Below is a small trained network, with its code and all its weights. Each question gives an input and a class and asks what happens when units are switched off, that is, made to give their printed mean instead of their output.

import numpy as np


def w(rows, s, z=0):
    codes = np.array(rows[::2]) - 128.0
    scale = np.full(codes.shape[1], s)
    scale[-1] = z or s
    return codes * scale


def norm(h):
    return h / np.sqrt((h * h).mean(-1, keepdims=True) + 1e-5)


def f(y):
    return y / 2 * (1 + np.tanh(0.7978845608 * (y + 0.044715 * y**3)))


def log_softmax(a):
    a = a - a.max(-1, keepdims=True)
    return a - np.log(np.exp(a).sum(-1, keepdims=True))


def net(x, mask):
    res = np.array(x, float).reshape(1, 7) / 4 @ E
    u = 0
    for l in range(3):
        y = f(norm(res) @ A[l][:, :-1].T + A[l][:, -1])
        res = res + np.where(mask[u : u + 8], y, B[l][:, -1]) @ B[l][:, :-1]
        u += 8
    return log_softmax(norm(res)[-1] @ U[:, :-1].T + U[:, -1])


A, B = {}, {}
E = w([
[90,184,196,68,58,183,216,107,153,178,176,245],'x0',
[159,188,2,107,138,156,91,98,102,151,139,68],'x1',
[139,188,144,73,88,86,191,103,112,162,80,148],'x2',
[81,140,184,35,98,91,173,215,124,139,127,82],'x3',
[119,89,118,93,142,91,119,95,123,46,225,88],'x4',
[83,76,136,130,114,197,96,32,155,185,134,52],'x5',
[106,139,74,189,127,126,230,127,88,169,120,92],'x6',
],0.0072)
A[0] = w([
[65,72,176,94,86,211,105,111,106,146,193,99,85],'L0N0',
[98,169,111,198,132,89,212,115,78,120,86,174,24],'L0N1',
[76,124,207,96,137,116,210,132,131,161,83,164,18],'L0N2',
[166,123,115,108,147,54,121,127,121,200,171,9,55],'L0N3',
[38,149,62,88,94,62,104,118,107,104,96,1,11],'L0N4',
[92,44,193,90,117,128,59,165,162,96,226,123,79],'L0N5',
[113,188,106,105,59,136,103,11,114,167,180,172,4],'L0N6',
[166,138,147,159,164,174,156,157,124,92,126,159,133],'L0N7',
],0.007,0.0042)
B[0] = w([
[161,131,166,134,206,251,68,185,113,189,182,186,222],'L0N0',
[44,169,62,181,175,81,238,85,60,206,229,136,165],'L0N1',
[68,112,168,205,58,164,168,163,160,135,80,69,216],'L0N2',
[191,37,164,108,84,212,195,86,37,50,100,124,188],'L0N3',
[188,66,154,16,162,118,200,215,2,135,159,20,203],'L0N4',
[129,149,190,196,212,98,104,114,127,176,215,162,254],'L0N5',
[205,161,84,65,73,131,142,61,161,39,152,113,194],'L0N6',
[116,167,135,129,123,49,122,65,165,155,141,18,157],'L0N7',
],0.0067,0.0044)
A[1] = w([
[115,213,111,97,124,87,94,168,114,106,98,144,109],'L1N0',
[111,121,196,172,20,190,196,142,169,157,61,138,119],'L1N1',
[135,78,140,89,135,95,61,158,152,109,122,104,123],'L1N2',
[141,75,43,197,108,185,69,58,122,156,72,39,65],'L1N3',
[128,191,92,55,31,194,146,40,154,29,136,173,65],'L1N4',
[6,147,213,153,55,157,160,161,131,156,63,108,3],'L1N5',
[96,61,153,144,191,11,104,169,173,1,157,169,33],'L1N6',
[97,132,152,43,112,185,124,61,179,148,197,196,134],'L1N7',
],0.0071,0.0054)
B[1] = w([
[147,193,181,122,150,235,109,107,96,206,47,172,143],'L1N0',
[53,148,69,49,9,59,215,171,90,63,191,146,253],'L1N1',
[85,178,136,126,151,150,176,68,102,117,167,70,175],'L1N2',
[106,79,19,143,106,122,86,200,165,82,114,156,227],'L1N3',
[240,151,57,155,82,56,139,24,201,150,46,147,202],'L1N4',
[61,143,208,86,65,107,105,131,165,84,61,194,211],'L1N5',
[228,213,179,201,2,93,53,54,23,53,155,112,223],'L1N6',
[143,149,136,84,128,119,131,127,254,200,141,92,254],'L1N7',
],0.0077,0.0049)
A[2] = w([
[151,136,37,153,182,101,88,149,114,135,59,132,102],'L2N0',
[126,178,157,68,174,211,95,164,83,154,4,190,45],'L2N1',
[158,123,110,214,90,126,47,165,107,38,116,144,129],'L2N2',
[176,254,99,133,121,91,161,84,160,148,152,112,157],'L2N3',
[141,10,92,28,140,157,152,129,77,113,110,5,151],'L2N4',
[136,36,65,193,188,236,110,84,153,103,77,61,65],'L2N5',
[84,46,15,211,107,149,53,160,155,128,84,129,4],'L2N6',
[120,131,45,109,172,159,243,119,75,180,190,138,175],'L2N7',
],0.0067,0.0044)
B[2] = w([
[56,132,113,99,151,169,138,234,167,142,137,150,179],'L2N0',
[181,254,170,142,142,158,168,228,68,115,58,171,139],'L2N1',
[107,194,100,142,87,127,125,92,121,37,211,136,233],'L2N2',
[144,64,125,136,174,154,135,105,121,149,66,72,228],'L2N3',
[186,61,167,5,166,126,165,201,118,106,83,158,253],'L2N4',
[83,117,107,161,108,93,112,232,147,103,148,168,217],'L2N5',
[56,120,38,161,163,110,61,158,213,79,66,214,193],'L2N6',
[95,55,144,172,143,78,64,99,96,136,113,95,208],'L2N7',
],0.0094,0.0052)
U = w([
[181,176,176,183,107,95,93,59,47,70,185,97,163],'0',
[76,102,100,211,178,83,180,82,53,205,128,96,47],'1',
[172,50,134,47,156,127,149,193,50,94,118,85,215],'2',
[45,150,169,104,4,100,212,142,132,152,121,147,121],'3',
[157,214,141,140,156,160,146,170,84,156,78,143,3],'4',
[205,127,70,104,104,134,147,33,202,190,102,108,202],'5',
[66,118,44,166,136,122,92,191,166,78,133,165,195],'6',
[107,124,207,114,184,202,89,130,193,188,210,136,128],'7',
],0.015,0.0017)

Each question gives the input, the list of numbers given to net, and the class t.
The units are the neurons (one row each of A and B). Each row of codes is followed by its name. A weight is (code - 128) times the scale printed after its matrix; where a second scale follows, it is the last column's (A, B and U).
mask holds one flag per neuron, layer by layer. A switched-off neuron (its flag False) gives its mean, the last column of its row in B, instead of its output. The means were averaged over made-up inputs and are rounded, as every weight is.
A unit's drop is (log p(t) with every unit on - log p(t) with that unit switched off) / (log p(t) with every unit on - log p(t) with every unit switched off).
The circuit of an input: a set's keep is (log p(t) with only the set's units on - log p(t) with every unit switched off) / (log p(t) with every unit on - log p(t) with every unit switched off). Starting from the 12 units with the biggest drops (on a tie, the unit counted first), units are removed one at a time, each time the one whose removal leaves the highest keep (on an exact tie, the one counted first), for as long as the keep stays at least 0.8.
units of the circuit, in order: the units of the circuit, biggest drop first
k most important neurons: the k neurons with the biggest drops, biggest first
top k neurons in layer l: the k neurons of layer l with the biggest drops, biggest first
drop of u: that unit's drop, to one decimal
input [1,-6,-3,4,-3,5,-5], class 7: units of the circuit, in order => L0N0
input [7,-5,-8,-6,-4,-1,7], class 1: units of the circuit, in order => L0N1; L2N7
input [2,8,-5,1,6,2,-6], class 7: units of the circuit, in order => L0N5; L0N0
input [3,8,-5,8,-6,2,-1], class 2: 2 most important neurons => L2N4; L0N4
input [7,7,5,2,-8,5,1], class 5: units of the circuit, in order => L0N6; L1N4
input [0,6,4,-4,4,-3,3], class 5: 3 most important neurons => L1N4; L0N6; L0N5
input [-1,1,8,-2,4,-8,-3], class 4: 3 most important neurons => L1N0; L0N5; L2N1
input [-3,1,-5,4,-5,2,7], class 2: 3 most important neurons => L0N4; L2N4; L0N3
input [3,6,-5,-4,-5,-5,-4], class 4: 3 most important neurons => L1N0; L2N1; L0N2
input [2,5,-8,2,6,-1,-8], class 7: 2 most important neurons => L0N0; L1N7
input [-6,5,6,-5,-4,3,8], class 6: 2 most important neurons => L1N3; L2N6
input [1,-6,-6,-5,-7,-1,2], class 3: top 2 neurons in layer 0 => L0N0; L0N5
input [4,3,-6,-3,3,8,5], class 6: 2 most important neurons => L1N3; L2N5
input [-4,1,4,-3,-5,7,8], class 6: units of the circuit, in order => L1N3
input [-5,2,6,-4,-2,6,-3], class 6: 2 most important neurons => L1N3; L2N6
input [2,2,2,-1,7,6,0], class 5: 3 most important neurons => L0N6; L1N4; L1N7
input [1,1,4,6,4,-5,-6], class 0: 2 most important neurons => L1N6; L0N0
input [-8,-1,-1,-3,5,-2,-1], class 0: drop of L1N6 => 2.1
input [3,7,-4,-8,7,7,7], class 6: drop of L1N3 => 0.4
input [-2,-4,2,-2,-6,-3,4], class 1: units of the circuit, in order => L0N1
input [-5,-3,-3,1,-8,8,-8], class 6: drop of L1N3 => 0.2
